Below are the code and all the weights of a small trained network. Each question names an input and a class and asks about switching units off, where a switched-off unit gives its printed mean instead of its output.

import numpy as np


def w(rows, s, z=0):
    codes = np.array(rows[::2]) - 128.0
    scale = np.full(codes.shape[1], s)
    scale[-1] = z or s
    return codes * scale


def norm(h):
    return h / np.sqrt((h * h).mean(-1, keepdims=True) + 1e-5)


def f(y):
    return np.maximum(y, 0)


def log_softmax(a):
    a = a - a.max(-1, keepdims=True)
    return a - np.log(np.exp(a).sum(-1, keepdims=True))


def net(x, mask):
    res = np.array(x, float).reshape(1, 2) / 4 @ E
    u = 0
    for l in range(3):
        y = f(norm(res) @ A[l][:, :-1].T + A[l][:, -1])
        res = res + np.where(mask[u : u + 7], y, B[l][:, -1]) @ B[l][:, :-1]
        u += 7
    return log_softmax(norm(res)[-1] @ U[:, :-1].T + U[:, -1])


A, B = {}, {}
E = w([
[118,126,82,131,188,106,107,120,254,130,202,119],'x0',
[128,163,52,41,11,120,200,126,175,133,105,107],'x1',
],0.0006)
A[0] = w([
[67,80,69,86,202,93,107,54,216,114,221,73,251],'0.n1',
[69,66,95,117,188,112,98,56,207,93,221,104,226],'0.n2',
[109,105,131,125,125,157,134,101,122,103,119,125,84],'0.n3',
[114,127,132,125,141,133,132,129,128,120,121,92,109],'0.n4',
[192,199,144,147,95,212,141,107,47,89,51,210,128],'0.n5',
[117,35,199,243,223,177,32,113,106,143,163,176,242],'0.n6',
[78,249,14,25,23,142,254,68,164,124,93,42,254],'0.n7',
],0.00051,0.00077)
B[0] = w([
[147,109,213,98,86,149,145,144,80,131,78,145,212],'0.n1',
[148,104,205,100,96,138,141,138,87,134,79,138,199],'0.n2',
[146,123,125,120,142,132,125,142,129,141,133,107,128],'0.n3',
[135,140,118,133,121,129,135,129,124,130,137,124,128],'0.n4',
[190,90,163,69,144,107,136,161,166,173,158,127,172],'0.n5',
[161,235,35,133,68,88,169,167,106,128,114,139,216],'0.n6',
[154,154,149,250,161,113,70,161,67,128,141,170,253],'0.n7',
],0.0011,0.0017)
A[1] = w([
[96,46,157,196,208,184,92,104,93,132,121,92,11],'1.n1',
[122,127,100,114,180,121,107,118,254,117,189,141,42],'1.n2',
[211,180,157,156,101,112,140,193,78,159,90,181,247],'1.n3',
[95,162,128,156,114,159,122,99,90,30,97,158,61],'1.n4',
[100,117,81,108,182,137,115,87,253,113,183,123,4],'1.n5',
[111,144,31,50,68,148,189,110,156,132,106,103,48],'1.n6',
[108,142,27,51,69,147,195,100,164,136,110,95,31],'1.n7',
],0.0013,0.00027)
B[1] = w([
[149,206,2,140,102,85,147,122,194,98,160,166,159],'1.n1',
[125,55,219,58,78,180,205,146,32,181,39,65,177],'1.n2',
[72,83,129,99,131,129,107,82,213,103,167,78,251],'1.n3',
[163,105,134,86,157,151,176,147,179,218,144,105,152],'1.n4',
[139,52,218,56,92,182,211,143,5,184,16,58,167],'1.n5',
[137,159,107,221,225,98,33,129,125,97,181,178,175],'1.n6',
[142,171,109,231,208,91,47,139,128,86,188,187,174],'1.n7',
],0.0013,0.0026)
A[2] = w([
[150,196,4,126,112,133,159,135,156,137,130,178,60],'2.n1',
[147,146,126,179,197,140,130,127,110,152,136,161,26],'2.n2',
[136,173,104,177,176,126,116,131,124,126,151,186,3],'2.n3',
[125,128,148,100,100,160,156,115,51,128,59,151,50],'2.n4',
[122,130,123,126,137,136,135,124,124,130,128,129,88],'2.n5',
[60,91,125,107,120,125,109,96,192,110,156,84,105],'2.n6',
[135,117,136,86,129,173,200,135,85,161,77,115,38],'2.n7',
],0.002,0.0004)
B[2] = w([
[137,148,146,207,173,85,62,153,91,69,169,154,207],'2.n1',
[120,180,60,150,5,89,102,131,153,82,146,152,210],'2.n2',
[168,177,108,157,86,65,89,181,119,80,132,128,235],'2.n3',
[154,62,171,62,210,123,189,176,252,201,134,57,255],'2.n4',
[132,131,122,127,100,127,140,130,133,121,130,124,128],'2.n5',
[89,116,102,143,118,195,182,82,108,102,132,181,206],'2.n6',
[152,83,171,106,101,77,165,171,95,167,149,83,250],'2.n7',
],0.0016,0.0015)
U = w([
[148,188,95,186,115,81,64,145,120,86,149,156,139],'0',
[152,79,178,70,140,126,172,151,128,192,104,77,136],'1',
[53,110,93,121,120,218,170,30,144,103,140,174,121],'2',
[129,241,35,16,228,190,51,23,89,230,8,156,6],'3',
[125,248,34,12,232,193,42,19,89,243,2,159,2],'4',
],0.0086,0.0097)

Each question gives the input, the list of numbers given to net, and the class t.
The units are the neurons (one row each of A and B). Each row of codes is followed by its name. A weight is (code - 128) times the scale printed after its matrix; where a second scale follows, it is the last column's (A, B and U).
mask holds one flag per neuron, layer by layer. A switched-off neuron (its flag False) gives its mean, the last column of its row in B, instead of its output. The means were averaged over made-up inputs and are rounded, as every weight is.
A unit's drop is (log p(t) with every unit on - log p(t) with that unit switched off) / (log p(t) with every unit on - log p(t) with every unit switched off).
most important unit: the unit with the biggest drop
top k neurons: the k neurons with the biggest drops, biggest first
top k neurons in layer l: the k neurons of layer l with the biggest drops, biggest first
drop of u: that unit's drop, to one decimal
input [-2,4], class 0: most important unit => 1.n2
input [-2,3], class 2: top 3 neurons => [1.n3 0.n7 0.n6]
input [1,-3], class 2: top 2 neurons => [1.n3 0.n6]
input [6,-5], class 1: top 3 neurons => [0.n7 1.n2 1.n5]
input [-3,1], class 2: top 2 neurons in layer 0 => [0.n1 0.n2]
input [3,3], class 2: top 3 neurons => [0.n7 0.n1 0.n6]
input [-7,8], class 0: top 3 neurons => [1.n2 1.n7 1.n6]
input [-7,7], class 0: top 2 neurons => [1.n2 1.n5]
input [4,-3], class 1: top 2 neurons => [0.n7 1.n2]
input [5,5], class 0: top 4 neurons => [1.n7 1.n6 0.n1 1.n3]
input [0,1], class 2: top 4 neurons => [1.n3 1.n7 1.n6 2.n6]
input [2,3], class 2: top 2 neurons => [0.n7 0.n6]
input [3,-2], class 2: top 2 neurons => [0.n1 0.n2]
input [-3,2], class 2: most important unit => 1.n3
input [6,1], class 1: drop of 0.n7 => 0.0
input [-2,-2], class 2: drop of 1.n3 => 1.3
input [4,-2], class 1: drop of 0.n7 => 4.1
